Below are the code and all the weights of a small trained network. Each question names an input and a class and asks about switching units off, where a switched-off unit gives its printed mean instead of its output.

import numpy as np


def w(rows, s, z=0):
    codes = np.array(rows[::2]) - 128.0
    scale = np.full(codes.shape[1], s)
    scale[-1] = z or s
    return codes * scale


def f(y):
    return np.maximum(y, 0)


def log_softmax(a):
    a = a - a.max(-1, keepdims=True)
    return a - np.log(np.exp(a).sum(-1, keepdims=True))


def net(x, mask):
    res = np.array(x, float).reshape(1, 4) / 4 @ E
    y = f(res @ A[0][:, :-1].T + A[0][:, -1])
    res = res + np.where(mask, y, B[0][:, -1]) @ B[0][:, :-1]
    return log_softmax(res[-1] @ U[:, :-1].T + U[:, -1])


A, B = {}, {}
E = w([
[117,158,138,164,30,180],'x0',
[220,117,143,86,107,134],'x1',
[83,8,120,157,157,165],'x2',
[92,160,214,69,182,45],'x3',
],0.014)
A[0] = w([
[2,160,97,184,116,112,189],'N0',
[123,91,96,181,171,127,122],'N1',
[102,114,105,166,33,199,114],'N2',
[169,184,116,154,123,126,104],'N3',
[118,104,75,164,35,169,117],'N4',
[146,130,23,133,136,134,118],'N5',
[74,101,101,195,146,157,90],'N6',
[141,173,155,128,148,91,127],'N7',
[42,101,174,162,177,73,254],'N8',
[192,189,159,134,129,86,141],'N9',
],0.015,0.0074)
B[0] = w([
[184,198,249,69,192,40,232],'N0',
[17,126,161,59,113,113,187],'N1',
[35,37,102,156,113,165,246],'N2',
[152,106,35,195,89,166,172],'N3',
[35,43,66,231,149,219,244],'N4',
[225,2,111,56,151,103,192],'N5',
[43,222,132,122,73,129,203],'N6',
[21,98,121,108,21,136,177],'N7',
[152,70,122,12,173,101,255],'N8',
[120,186,102,189,59,157,199],'N9',
],0.0092,0.019)
U = w([
[254,147,50,162,128,122,118],'0',
[91,76,47,150,146,117,4],'1',
[161,51,127,91,203,76,188],'2',
[140,228,201,105,156,63,183],'3',
],0.013,0.0027)

Each question gives the input, the list of numbers given to net, and the class t.
The units are the neurons (one row each of A and B). Each row of codes is followed by its name. A weight is (code - 128) times the scale printed after its matrix; where a second scale follows, it is the last column's (A, B and U).
mask holds one flag per neuron, in row order. A switched-off neuron (its flag False) gives its mean, the last column of its row in B, instead of its output. The means were averaged over made-up inputs and are rounded, as every weight is.
A unit's drop is (log p(t) with every unit on - log p(t) with that unit switched off) / (log p(t) with every unit on - log p(t) with every unit switched off).
The circuit of an input: a set's keep is (log p(t) with only the set's units on - log p(t) with every unit switched off) / (log p(t) with every unit on - log p(t) with every unit switched off). Starting from all 10 units, units are removed one at a time, each time the one whose removal leaves the highest keep (on an exact tie, the one counted first), for as long as the keep stays at least 0.8.
circuit, biggest first: the units of the circuit, biggest drop first
unit that matters most: the unit with the biggest drop
k most important neurons: the k neurons with the biggest drops, biggest first
drop of u: that unit's drop, to one decimal
input [-3,4,-2,7], class 3: unit that matters most => N4
input [2,2,-2,1], class 0: circuit, biggest first => N0, N2, N4, N1
input [-8,1,-6,0], class 1: 2 most important neurons => N0, N7
input [0,0,-2,8], class 3: 3 most important neurons => N4, N2, N5
input [8,-5,8,5], class 3: 2 most important neurons => N0, N6
input [-5,-4,-4,-2], class 3: 3 most important neurons => N4, N2, N8
input [5,-1,3,5], class 3: 2 most important neurons => N4, N5
input [5,-5,7,4], class 3: 2 most important neurons => N0, N6
input [-4,3,-6,4], class 3: 3 most important neurons => N4, N2, N5
input [-2,-6,1,-3], class 2: 2 most important neurons => N9, N5
input [-4,-7,-6,-6], class 2: 2 most important neurons => N5, N0
input [-2,-8,0,5], class 3: 2 most important neurons => N0, N4
input [-6,-5,-4,2], class 3: drop of N2 => 0.4
input [-3,0,8,2], class 2: unit that matters most => N8
input [-1,8,-6,3], class 0: drop of N3 => 0.1
input [-3,4,-4,-4], class 0: drop of N7 => 0.0
input [-2,-1,-7,-6], class 0: drop of N9 => 0.1
